Below is a small trained network, with its code and all its weights. Each question gives an input and a target symbol and asks what happens when units are switched off, that is, made to give their printed mean instead of their output.

import numpy as np


def w(rows, s, z=0):
    codes = np.array(rows[::2]) - 128.0
    scale = np.full(codes.shape[1], s)
    scale[-1] = z or s
    return codes * scale


def norm(h):
    return h / np.sqrt((h * h).mean(-1, keepdims=True) + 1e-5)


def f(y):
    return np.maximum(y, 0)


def softmax(a):
    e = np.exp(a - a.max(-1, keepdims=True))
    return e / e.sum(-1, keepdims=True)


def log_softmax(a):
    a = a - a.max(-1, keepdims=True)
    return a - np.log(np.exp(a).sum(-1, keepdims=True))


def net(x, mask):
    ids = ['ΘΛΦΩβγεμπτ'.index(c) for c in x.split()]
    T = len(ids)
    res = E[ids] + P[:T]
    u = 0
    for l in range(3):
        q, k, v = (norm(res) @ M[l].T for M in (Q, K, V))
        z = softmax(np.where(np.tri(T) > 0, q @ k.T / 3**0.5, -1e9)) @ v
        res = res + np.where(mask[u], z, O[l][:, -1]) @ O[l][:, :-1]
        u += 1
        y = f(norm(res) @ A[l][:, :-1].T + A[l][:, -1])
        res = res + np.where(mask[u : u + 4], y, B[l][:, -1]) @ B[l][:, :-1]
        u += 4
    return log_softmax(norm(res)[-1] @ U[:, :-1].T + U[:, -1])


Q, K, V, O, A, B = {}, {}, {}, {}, {}, {}
E = w([
[66,88,35,204,230],'Θ',
[223,110,113,79,100],'Λ',
[123,193,99,102,87],'Φ',
[103,49,200,124,131],'Ω',
[23,90,148,149,140],'β',
[155,29,101,73,216],'γ',
[226,155,17,121,167],'ε',
[8,163,41,71,119],'μ',
[129,180,22,153,179],'π',
[156,115,180,110,86],'τ',
],0.013)
P = w([
[93,123,144,16,107],'0',
[135,160,189,104,186],'1',
[96,114,127,46,67],'2',
[137,150,180,123,173],'3',
[99,109,122,71,49],'4',
[140,138,179,126,171],'5',
[99,107,118,89,35],'6',
[140,137,176,127,169],'7',
[100,111,111,107,23],'8',
[143,134,174,130,167],'9',
[100,119,113,124,12],'10',
[143,130,168,132,167],'11',
[94,133,115,144,2],'12',
[144,129,170,133,167],'13',
],0.0086)
Q[0] = w([
[180,88,171,141,203],'0.h0',
[159,178,3,132,205],'0.h0',
[28,105,124,170,177],'0.h0',
],0.018)
K[0] = w([
[162,62,136,123,160],'0.h0',
[147,167,52,134,162],'0.h0',
[1,87,124,185,183],'0.h0',
],0.021)
V[0] = w([
[152,104,178,65,187],'0.h0',
[121,121,88,16,255],'0.h0',
[118,85,99,181,131],'0.h0',
],0.0055)
O[0] = w([
[158,122,2,187,94,209],'0.h0',
[162,77,162,174,48,253],'0.h0',
[200,173,166,67,92,114],'0.h0',
],0.007,0.0035)
A[0] = w([
[77,204,132,98,60,163],'0.n0',
[102,123,153,160,170,4],'0.n1',
[147,148,78,1,105,148],'0.n2',
[172,114,153,192,167,119],'0.n3',
],0.0083,0.0029)
B[0] = w([
[213,48,87,131,112,229],'0.n0',
[100,55,142,161,151,143],'0.n1',
[1,121,174,171,177,254],'0.n2',
[125,122,164,183,215,205],'0.n3',
],0.0069,0.0042)
Q[1] = w([
[248,131,130,113,194],'1.h0',
[102,148,160,253,116],'1.h0',
[209,87,80,125,77],'1.h0',
],0.0082)
K[1] = w([
[223,147,100,110,163],'1.h0',
[121,160,151,207,154],'1.h0',
[254,18,5,105,139],'1.h0',
],0.0066)
V[1] = w([
[167,75,143,26,96],'1.h0',
[29,234,177,227,70],'1.h0',
[162,54,120,216,5],'1.h0',
],0.0028)
O[1] = w([
[105,178,68,251,231,154],'1.h0',
[188,72,116,140,197,3],'1.h0',
[149,99,211,25,102,220],'1.h0',
],0.0031,0.0022)
A[1] = w([
[92,145,125,12,212,156],'1.n0',
[120,125,91,169,28,10],'1.n1',
[111,133,184,4,99,197],'1.n2',
[34,139,151,174,93,253],'1.n3',
],0.011,0.0017)
B[1] = w([
[121,209,57,30,210,158],'1.n0',
[121,8,82,183,80,184],'1.n1',
[137,157,75,168,166,198],'1.n2',
[145,77,141,80,119,253],'1.n3',
],0.012,0.0059)
Q[2] = w([
[91,162,88,170,148],'2.h0',
[83,2,117,209,207],'2.h0',
[67,144,201,113,165],'2.h0',
],0.0081)
K[2] = w([
[174,119,170,133,94],'2.h0',
[60,80,2,77,94],'2.h0',
[106,136,90,168,14],'2.h0',
],0.0071)
V[2] = w([
[109,121,168,39,3],'2.h0',
[49,34,23,134,126],'2.h0',
[182,186,84,155,55],'2.h0',
],0.004)
O[2] = w([
[130,160,106,143,160,126],'2.h0',
[83,222,107,3,84,255],'2.h0',
[138,105,144,155,167,77],'2.h0',
],0.0049,0.0082)
A[2] = w([
[93,162,41,213,255,91],'2.n0',
[41,35,188,65,127,9],'2.n1',
[48,240,72,192,151,4],'2.n2',
[120,114,72,79,210,76],'2.n3',
],0.0063,0.0037)
B[2] = w([
[86,92,95,162,96,179],'2.n0',
[185,166,106,225,94,254],'2.n1',
[106,183,172,124,2,140],'2.n2',
[79,171,168,95,184,237],'2.n3',
],0.01,0.0038)
U = w([
[42,104,131,224,211,119],'Θ',
[232,182,124,75,66,133],'Λ',
[115,45,63,162,38,83],'Φ',
[170,139,189,227,126,254],'Ω',
[54,64,254,93,90,65],'β',
[199,40,153,106,224,76],'γ',
[186,194,42,191,177,146],'ε',
[63,172,64,32,153,103],'μ',
[80,218,130,180,68,185],'π',
[128,199,222,119,150,239],'τ',
],0.011,0.0064)

Each question gives the input, a string of symbols that net reads in full, and the target symbol t.
The units are the heads (3 rows each of Q, K, V and O) and the neurons (one row each of A and B). Each row of codes is followed by its name. A weight is (code - 128) times the scale printed after its matrix; where a second scale follows, it is the last column's (O, A, B and U).
mask holds one flag per unit, layer by layer, with each layer's heads first. A switched-off unit (its flag False) gives its mean, the last column of its rows in O or B, instead of its output. The means were averaged over made-up inputs and are rounded, as every weight is.
A unit's drop is (log p(t) with every unit on - log p(t) with that unit switched off) / (log p(t) with every unit on - log p(t) with every unit switched off).
The circuit of an input: a set's keep is (log p(t) with only the set's units on - log p(t) with every unit switched off) / (log p(t) with every unit on - log p(t) with every unit switched off). Starting from the 12 units with the biggest drops (on a tie, the unit counted first), units are removed one at a time, each time the one whose removal leaves the highest keep (on an exact tie, the one counted first), for as long as the keep stays at least 0.8.
units of the circuit, in order: the units of the circuit, biggest drop first
unit that matters most: the unit with the biggest drop
k most important neurons: the k neurons with the biggest drops, biggest first
top k neurons in layer l: the k neurons of layer l with the biggest drops, biggest first
input Φ γ τ π γ Λ γ γ γ β, target β: unit that matters most : 1.n3
input Ω Θ τ, target μ: units of the circuit, in order : 0.h0, 1.n0
input μ Φ Ω γ Ω π Λ, target μ: units of the circuit, in order : 0.h0, 0.n2, 1.n0
input Φ Ω Φ β, target β: top 3 neurons in layer 0 : 0.n0, 0.n1, 0.n2
input Λ τ Θ Θ γ ε Θ γ γ Θ τ Φ β, target μ: 2 most important neurons : 1.n2, 1.n0
input Ω γ Ω Λ γ τ, target τ: 3 most important neurons : 1.n1, 1.n2, 0.n2
input Λ γ Ω Ω γ γ Φ γ τ Ω γ Λ Ω Φ, target Φ: 3 most important neurons : 0.n0, 1.n1, 0.n3
input Ω β Θ γ Θ Ω Ω γ π γ π, target Φ: 3 most important neurons : 0.n0, 0.n3, 1.n1
input Λ μ γ β μ, target Φ: units of the circuit, in order : 0.n0, 1.n1
input γ γ Ω, target μ: top 3 neurons in layer 1 : 1.n2, 1.n1, 1.n0
input μ γ Φ Θ γ, target Φ: units of the circuit, in order : 0.h0, 1.n3
input Φ γ π ε Λ, target μ: 3 most important neurons : 0.n2, 0.n0, 1.n2
input Θ γ Θ Θ γ γ β Θ Λ τ Φ, target μ: 3 most important neurons : 0.n2, 1.n0, 1.n2
input Φ γ Ω β Φ γ μ Ω γ Φ, target Φ: most important neuron : 0.n0
input γ Ω μ π Ω, target Φ: top 2 neurons in layer 1 : 1.n0, 1.n2
input γ γ γ Λ β γ γ γ π, target μ: 2 most important neurons : 0.n2, 1.n0
input μ Θ Ω, target μ: 4 most important neurons : 0.n0, 1.n2, 1.n1, 2.n3
input Ω π Θ Λ τ τ τ τ, target τ: 4 most important neurons : 1.n1, 1.n2, 1.n3, 2.n1
input Λ Ω ε, target μ: top 2 neurons in layer 0 : 0.n2, 0.n0
input ε Φ γ μ μ Θ π Θ γ Φ γ Ω ε, target Φ: units of the circuit, in order : 1.n1
